Each row has a name. After each piece below comes the name of the row it's from, unless a question asks for something else. Each question is about the rows just above it.

j_891: [113 149 121 160 129 153 116  78 171]
j_701: [114 152 110 151  67 108 123 182 134]
j_72: [113 171 121  78 115 129 153 149 160]
Which row holds these entries in another order? [116 121 160 149  78 129 153 171 113]  j_891
Which row holds [160 129 153]?  j_891
Which row holds these entries in another order? [ 67 108 110 114 123 134 151 152 182]  j_701
Which row holds these entries in another order? [160 149 153 129 115  78 121 171 113]  j_72
Which row holds these entries in another order? [171  78 116 153 129 160 121 149 113]  j_891
Which row holds these entries in another order? [ 78 113 116 121 129 149 153 160 171]  j_891

j_403: [160 149 108 125 131 122  99 144 136 125 100 114 124 168 123 134 135 122
 105 135 118 122 133 136 164 152 143 140 115 113 150 128 113 119 132 127
 122 122]
j_598: [118 141  76 132 109 113 151 114 125 178 123 130  72 165 130 145 106 111
 178 135 135 113 148 117 131 113 127 106 152 112 128 123 124 101 131 112
  89 103]
j_655: [131 103 112 136 139 128 121  97 109 113 115 136 107 121  98 149 126 123
 156 149 129 130 135 101 119 108 143 122 132 130  90 115 136  92 153 147
 100 100]
j_455: [150 125 123 116 139 109 120  94 114 124 129 139 108 165 109 148 161  84
 137 128 119 147 143  95 123 119 140 125  98 135  92 133 106 118 126 140
  95 148]
j_706: [ 81 127  97 139 155 115 128  76  83 120 110  97 147 131 117 113 141 154
 178 107 150 141 122 122 129 132 120 143 117 138 119 131 141  88 152 140
 113 133]
j_903: [136 119 115 139 136 107 143 122 112 149 136 108 153 113  90 135 149  92
 156 147 126 122 132 131 130 100 128 121 101  97 115  98 129 130 109 100
 103 121]
j_740: [135 158 130 139 113 142 134 151 144 116 112  90  86 153 135 127 134 133
 132 119 138  59 157 124 124  98 133 127 132 112 102 119 112 120 106 111
 126  97]
j_563: [149 133 116 107 142 122 112 116 144 125 137 119 101 148  88 149 107 124
 149 142 101 120 125 102 126 117 169 105 110 143 116 113 133 135 117 135
 148  70]
j_161: [126 142 149 102 122 105 102 149 116 135 107 112 125 101 169 124 142 120
  70 143 116 148 133 149 133 135 144 119 110 117 113 117 107 148 116 125
  88 137]
j_334: [155 109 111 148 110 119 114 118 107  99 151 136 125 136 135 131 114 124
 116 117  98 154 108 115 109 119 124 123 113 137 109 110 135 103 152 188
 111 153]
j_119: [117 128 122 118 158 136 109 124 121 126 119 140  71 146 115 157 142 110
 116 134  87 108 128 135 137 124 147  85 123 120 139 106 122 125 111 123
 108 141]
Which row holds these entries in another order? [135 117 135 148  70 149 133 116 107 142 122 112 116 144 125 137 119 101
 148  88 149 107 124 149 142 101 120 125 102 126 117 169 105 110 143 116
 113 133]  j_563
[100 131 103 112 136 139 128 121  97 109 113 115 136 107 121  98 149 126
 123 156 149 129 130 135 101 119 108 143 122 132 130  90 115 136  92 153
 147 100] is which row reordered?  j_655

j_504: [ 98  93 186 153 196 140 159]
j_847: [ 89 127 126  87 138  95 150]
j_509: [139 107 118 124  89 103 106]
j_993: [154 121 134 120 105 122 109]
j_622: [ 93 135 102 125 125 131 139]
j_185: [126 144 169 135 178 168 111]
j_816: [135 144 178 125 169 111 168]
j_340: [153 196 143 159 128 185 126]
j_363: [131 153 113 110 111  77  74]
Which row holds [126 144]?  j_185
Where do [153 196 140 159] appear?  j_504
Where do [125 131 139] appear?  j_622
Which row holds these entries in another order? [111 125 135 144 168 169 178]  j_816

j_966: [ 91 121 140 115 116]
j_342: [149 120 120 129 129]
j_321: [133 125 123 106 131]
j_152: [103 108 133  93 115]
j_811: [133 125 127 106 131]
j_24: [121 120 139 131 106]
j_890: [133 125 140 115 122]
j_774: [106 120 131 139 120]
Where do [125 123 106 131] appear?  j_321
asked: [115 116]  j_966
Which row holds these entries in another order? [ 91 115 116 121 140]  j_966
asked: [133 125 127 106 131]  j_811
The row with [ 93 115] is  j_152
asked: [140 115 122]  j_890
Put [106 131 139 120 121] back in order: which row is it?  j_24

